Here is a tiny trained network, its code and every weight. The questions are about switching its units off for an input and a class, where a switched-off unit gives its printed mean instead of its output.

import numpy as np


def w(rows, s, z=0):
    codes = np.array(rows[::2]) - 128.0
    scale = np.full(codes.shape[1], s)
    scale[-1] = z or s
    return codes * scale


def f(y):
    return y / 2 * (1 + np.tanh(0.7978845608 * (y + 0.044715 * y**3)))


def log_softmax(a):
    a = a - a.max(-1, keepdims=True)
    return a - np.log(np.exp(a).sum(-1, keepdims=True))


def net(x, mask):
    res = np.array(x, float).reshape(1, 2) / 4 @ E
    y = f(res @ A[0][:, :-1].T + A[0][:, -1])
    res = res + np.where(mask, y, B[0][:, -1]) @ B[0][:, :-1]
    return log_softmax(res[-1] @ U[:, :-1].T + U[:, -1])


A, B = {}, {}
E = w([
[153,2,98,148,83,126,95,213,54,231],'x0',
[195,93,203,229,140,252,55,116,136,186],'x1',
],0.0078)
A[0] = w([
[136,194,164,152,138,179,147,114,131,73,63],'neuron 0',
[117,51,118,175,95,187,189,177,47,141,24],'neuron 1',
[129,119,133,131,145,115,128,153,145,178,1],'neuron 2',
[195,121,237,162,126,135,104,113,104,148,21],'neuron 3',
[143,47,96,120,43,143,113,240,14,215,86],'neuron 4',
[128,125,122,151,139,132,122,187,187,149,3],'neuron 5',
[176,135,158,154,193,116,122,55,181,73,65],'neuron 6',
[129,193,191,128,233,128,192,74,152,79,117],'neuron 7',
[84,140,72,52,110,67,106,157,142,108,24],'neuron 8',
[255,110,112,172,145,156,115,41,107,157,147],'neuron 9',
[170,150,224,182,168,195,135,111,92,109,76],'neuron 10',
],0.0081,0.0063)
B[0] = w([
[211,33,175,143,107,114,72,183,150,202,152],'neuron 0',
[197,60,204,148,80,106,47,186,176,204,165],'neuron 1',
[192,39,210,80,38,56,152,217,91,231,119],'neuron 2',
[180,124,169,52,105,10,240,150,68,87,152],'neuron 3',
[148,96,110,118,169,127,85,104,187,177,247],'neuron 4',
[231,32,210,90,22,35,154,204,116,201,117],'neuron 5',
[194,54,164,174,68,103,61,206,168,225,158],'neuron 6',
[163,89,142,164,82,178,66,143,134,164,192],'neuron 7',
[210,73,203,61,42,66,214,172,23,144,160],'neuron 8',
[172,192,74,54,139,78,183,69,47,75,181],'neuron 9',
[109,158,84,71,116,58,180,128,44,74,170],'neuron 10',
],0.011,0.012)
U = w([
[166,28,205,221,61,170,14,218,164,242,1],'0',
[138,121,141,48,61,12,201,180,83,64,63],'1',
[51,206,48,197,208,220,44,55,207,37,233],'2',
],0.011,0.007)

Each question gives the input, the list of numbers given to net, and the class t.
The units are the neurons (one row each of A and B). Each row of codes is followed by its name. A weight is (code - 128) times the scale printed after its matrix; where a second scale follows, it is the last column's (A, B and U).
mask holds one flag per neuron, in row order. A switched-off neuron (its flag False) gives its mean, the last column of its row in B, instead of its output. The means were averaged over made-up inputs and are rounded, as every weight is.
A unit's drop is (log p(t) with every unit on - log p(t) with that unit switched off) / (log p(t) with every unit on - log p(t) with every unit switched off).
unit that matters most: the unit with the biggest drop
k most important neurons: the k neurons with the biggest drops, biggest first
drop when u is switched off: that unit's drop, to one decimal
input [-2,3], class 2: unit that matters most -> neuron 8
input [6,8], class 1: 2 most important neurons -> [neuron 9; neuron 3]
input [4,-4], class 0: 3 most important neurons -> [neuron 9; neuron 10; neuron 3]
input [5,-5], class 0: 2 most important neurons -> [neuron 9; neuron 10]
input [5,8], class 1: 2 most important neurons -> [neuron 9; neuron 3]
input [4,5], class 1: 2 most important neurons -> [neuron 9; neuron 3]
input [-4,-2], class 0: drop when neuron 10 is switched off -> 0.1
input [0,-3], class 2: drop when neuron 9 is switched off -> 0.1
input [-1,3], class 2: drop when neuron 8 is switched off -> 0.3
input [3,2], class 2: drop when neuron 6 is switched off -> 0.2
